Questions about the grid below. Indices start at 0.
1) What is the top entry of the column that holds the smallest entry?
2) What is the entry in the top-right corner?
3) What is the entry directly above 139?
4) What is the entry in row 2 and column 0?
5) What is the entry just right of 77?
6) What is the entry directly below 71?
7) What is the entry directly below 192?
8) What is the entry in row 0 and column 0?
[[ 71  87  98 135  48  39 192  98  56 111  83]
 [135 150 109 137 155 190  79 128 128 120 170]
 [ 93  77 131 126  96  74 161  95 139 138 110]
 [ 52 131 159 166 173 126  88 101  90 120 111]]
1) 39
2) 83
3) 128
4) 93
5) 131
6) 135
7) 79
8) 71

a =
[-12.6  13.3   3.4  13.7  -7.9  11.8  -4.6   4.7 -19.7  -1.3  13.8 -20.6
 -10.5 -19.6   4.2]
Find the entry just left of the centre entry.
A: -4.6
Find the maximum.
A: 13.8
The centre entry is 4.7
Find the entry just left of -4.6.
A: 11.8

m =
[[ 0.126  0.122  0.067 -0.091 -0.022  0.025  0.054 -0.054  0.156 -0.016
  -0.012  0.052]
 [-0.017  0.033  0.133 -0.167  0.040  0.184  0.038  0.000 -0.015  0.007
   0.201  0.091]
 [-0.076 -0.133  0.145 -0.145  0.067  0.041  0.027  0.049 -0.020 -0.008
   0.049  0.153]
 [ 0.147  0.073 -0.101  0.024 -0.095 -0.179  0.049 -0.118  0.029  0.087
  -0.079  0.045]
 [-0.058 -0.046  0.104 -0.082  0.076 -0.084  0.069  0.116 -0.110 -0.013
  -0.114  0.116]
 [ 0.071  0.055 -0.123  0.233 -0.179 -0.192  0.303 -0.052 -0.078  0.095
  -0.299  0.018]
 [-0.044 -0.046  0.101 -0.073 -0.047  0.014  0.049 -0.047 -0.074  0.043
   0.092  0.117]
 [-0.066 -0.007 -0.090  0.196 -0.167  0.029  0.141 -0.097 -0.047  0.132
   0.139  0.013]
 [ 0.096  0.124  0.062 -0.021 -0.125  0.098  0.085 -0.079  0.054 -0.015
   0.132  0.089]
 [ 0.124  0.214  0.067  0.004 -0.109 -0.037  0.087 -0.064  0.098 -0.046
   0.002 -0.004]
 [ 0.057  0.004 -0.052  0.122  0.035 -0.096  0.069  0.029  0.032  0.055
  -0.117  0.018]
 [-0.015  0.021 -0.099  0.161 -0.151 -0.062  0.060 -0.131 -0.017  0.083
   0.023 -0.028]
 [-0.047  0.019  0.054 -0.037  0.066  0.075  0.018  0.035 -0.013  0.087
   0.170  0.020]
 [ 0.066  0.050  0.066 -0.148  0.047  0.051 -0.007 -0.051 -0.013  0.057
   0.161  0.043]
 [-0.031  0.136 -0.026 -0.023 -0.060  0.095 -0.151 -0.162  0.311 -0.042
   0.179 -0.033]]
The largest entry?
A: 0.311
The entry just right of 0.000?
A: -0.015
The entry just left of the smallest entry?
A: 0.095
The entry just left of -0.101: 0.073
The entry just left of 0.002 is -0.046
The entry just right of the smallest entry?
A: 0.018
The entry just left of -0.162?
A: -0.151

M = 23  59  78  50  59  26  19  52  26  59  41  73  42  76   4
Which number is the entry just right of 73?
Answer: 42
Which number is the second entry from the right?
Answer: 76
Which number is the second entry from the left?
Answer: 59
Which number is the 1st entry from the right?
Answer: 4

Read these off the grid that follows. Rows and columns are numbered from 0.
1) Give the entry just left of 227.
2) Give the entry in row 2 and column 0.
3) Give the entry at row 0, column 2.
4) Give the entry in the bottom-left corner.
5) Give the bottom entry of the column that holds the smallest entry.
6) Give the entry just left of the smallest entry.
7) Give the entry in row 1 and column 1.
8) Give the top-left entry.
[[145 147 227  73 115 157  28 206 177 189 230 101]
 [128  96 149 143 162 108  84  97  68 184 149 142]
 [161 161 168 134 150  88 106 102 174 180 115 145]
 [148 111 157 104 104 111 158 120 147 154 129 157]]
1) 147
2) 161
3) 227
4) 148
5) 158
6) 157
7) 96
8) 145

[[4900, 7720, 2051, 3888, 1728], [4750, 7681, 1586, 3039, 1901], [4802, 7696, 1779, 3348, 1872], [4884, 7711, 1949, 3657, 1806], [4853, 7690, 1838, 3490, 1841], [4817, 7694, 1655, 3200, 1913], [4846, 7676, 1889, 3609, 1816], [4965, 7712, 2124, 4134, 1631], [4844, 7710, 1811, 3403, 1853], [4764, 7702, 1661, 3094, 1888], [4976, 7757, 2236, 4257, 1553], [4792, 7706, 1718, 3290, 1871], [4917, 7712, 2006, 3791, 1721], [4731, 7717, 1554, 2939, 1926], [4930, 7704, 2114, 3983, 1649], [4763, 7698, 1477, 2931, 1907]]
The fourth entry in reading order is 3888
The entry just left of 3403 is 1811
The 3rd smallest entry -> 1554
The entry just right of the largest entry is 2236
The entry just left of 1655 is 7694
The entry just left of 4134 is 2124
Give the entry just right of 1586.
3039
Give the entry just right of 7704.
2114
The third largest entry: 7717
Give the entry just right of 2114.
3983
Give the largest entry.
7757
Give the entry just left of 1907.
2931
The 2nd smallest entry: 1553
Give the entry just right of 3403.
1853
Give the fifth entry in reading order.
1728
The entry just left of 1806 -> 3657
The entry just left of 1779 -> 7696

B =
[[ -8.0 -32.9 -30.6 -26.9 -16.8 -10.4 -10.7 -20.7 -34.3 -23.4]
 [ -5.4 -35.5 -70.1 -11.8 -28.6 -64.0  -0.4 -54.1 -31.3 -19.2]
 [ 19.3   4.1  33.0  18.5  15.1  12.4  33.9  15.4  19.1  50.8]
 [-14.4 -19.5 -17.4 -16.5 -12.7 -14.2 -27.3 -23.3 -16.0 -46.4]
 [ -6.2  18.4 -14.2   2.3  -5.8   3.3 -10.2  -8.9  -2.9  -2.8]
 [ -1.9 -13.7  46.0  -7.2  16.2  37.0  13.2  28.8 -16.0  17.5]
 [ -6.2  -8.9  34.2 -13.3  13.7  32.3  -2.2  19.7 -10.9 -17.5]
 [-14.4 -25.1   6.5 -16.1  -2.7  -0.9 -16.3   2.4 -31.6 -18.2]
 [ -0.1  -3.1 -12.0  -8.9  -4.0 -19.6  22.6  -8.8   5.0  37.0]
 [  1.9   9.9  21.5   9.4   6.1  24.5  -9.2  13.8  19.2 -12.5]
 [-16.2   4.1  31.1  -4.2  14.4  12.7 -19.3   6.5   3.7 -40.8]
 [ -7.4  31.4  46.5   7.1  -4.1  23.2 -23.6  21.0  27.4 -33.4]
 [-10.5  13.4   3.6  19.2  15.6   2.5  -8.5  16.4  13.0 -16.4]
 [ 12.3  28.7 -61.7  22.9  -8.2 -41.0  43.6 -21.1  43.9  54.1]
 [ 29.0  -8.0  49.7 -11.3  17.4  50.9  40.4  34.8 -27.7  44.8]
 [-10.7  -3.7 -35.2   3.5 -16.4 -40.1 -32.9 -36.8   7.7 -46.4]]
Indices start at 0.
The bottom entry of the column that holds the largest entry -> -46.4
The entry at row 1, column 0 -> -5.4
The entry just right of -4.0: -19.6
The bottom-left entry: -10.7
Report the entry in the top-right corner.
A: -23.4
Report the entry directly above the largest entry.
A: -16.4
Report the entry just left of the smallest entry.
A: -35.5
The entry just right of 6.1: 24.5
Report the entry in row 0 and column 0.
A: -8.0
The entry just left of 9.9 is 1.9
Report the entry at row 0, column 1.
A: -32.9
Report the entry directly below -23.6.
A: -8.5
The entry directly below 28.8 is 19.7
Report the entry at row 2, column 1.
A: 4.1
The entry just right of -12.7 -> -14.2
Report the entry directly below -19.3.
A: -23.6
The entry in row 0 and column 2: -30.6
Report the entry directly below the largest entry.
A: 44.8
Report the minimum.
A: -70.1
Report the entry just right of -2.7.
A: -0.9
Report the entry directly above 32.3.
A: 37.0
The entry in row 2 and column 0 is 19.3
Report the entry directly above -12.5.
A: 37.0
Report the entry at row 2, column 2.
A: 33.0
Report the entry directly below -25.1.
A: -3.1
The entry directly below -2.2 -> -16.3
Report the bottom entry of the column that holds the smallest entry.
A: -35.2
Report the entry directly below -8.2.
A: 17.4
Report the entry directly above -41.0.
A: 2.5
The entry just right of the smallest entry -> -11.8

Read these off the row that follows.
1) The entry just right of the smallest entry?
2) The entry just left of 51?
[ 16 224  76  51]
1) 224
2) 76

Read these off the row that follows.
1) Give the entry just left of 0.048.
2) Give the entry just right of -0.183.
[-0.111, -0.073, -0.182, -0.021, -0.202, 0.095, -0.170, 0.030, -0.092, 0.027, -0.011, 0.204, -0.042, 0.048, -0.183, 0.032]
1) -0.042
2) 0.032

Questions about the row below.
1) Report the entry just left of the centre entry.
2) Report the entry just left of the smallest entry.
[-25 -28 -33 -29 -38 -29 -29 -29 -22  31  -8]
1) -38
2) -29
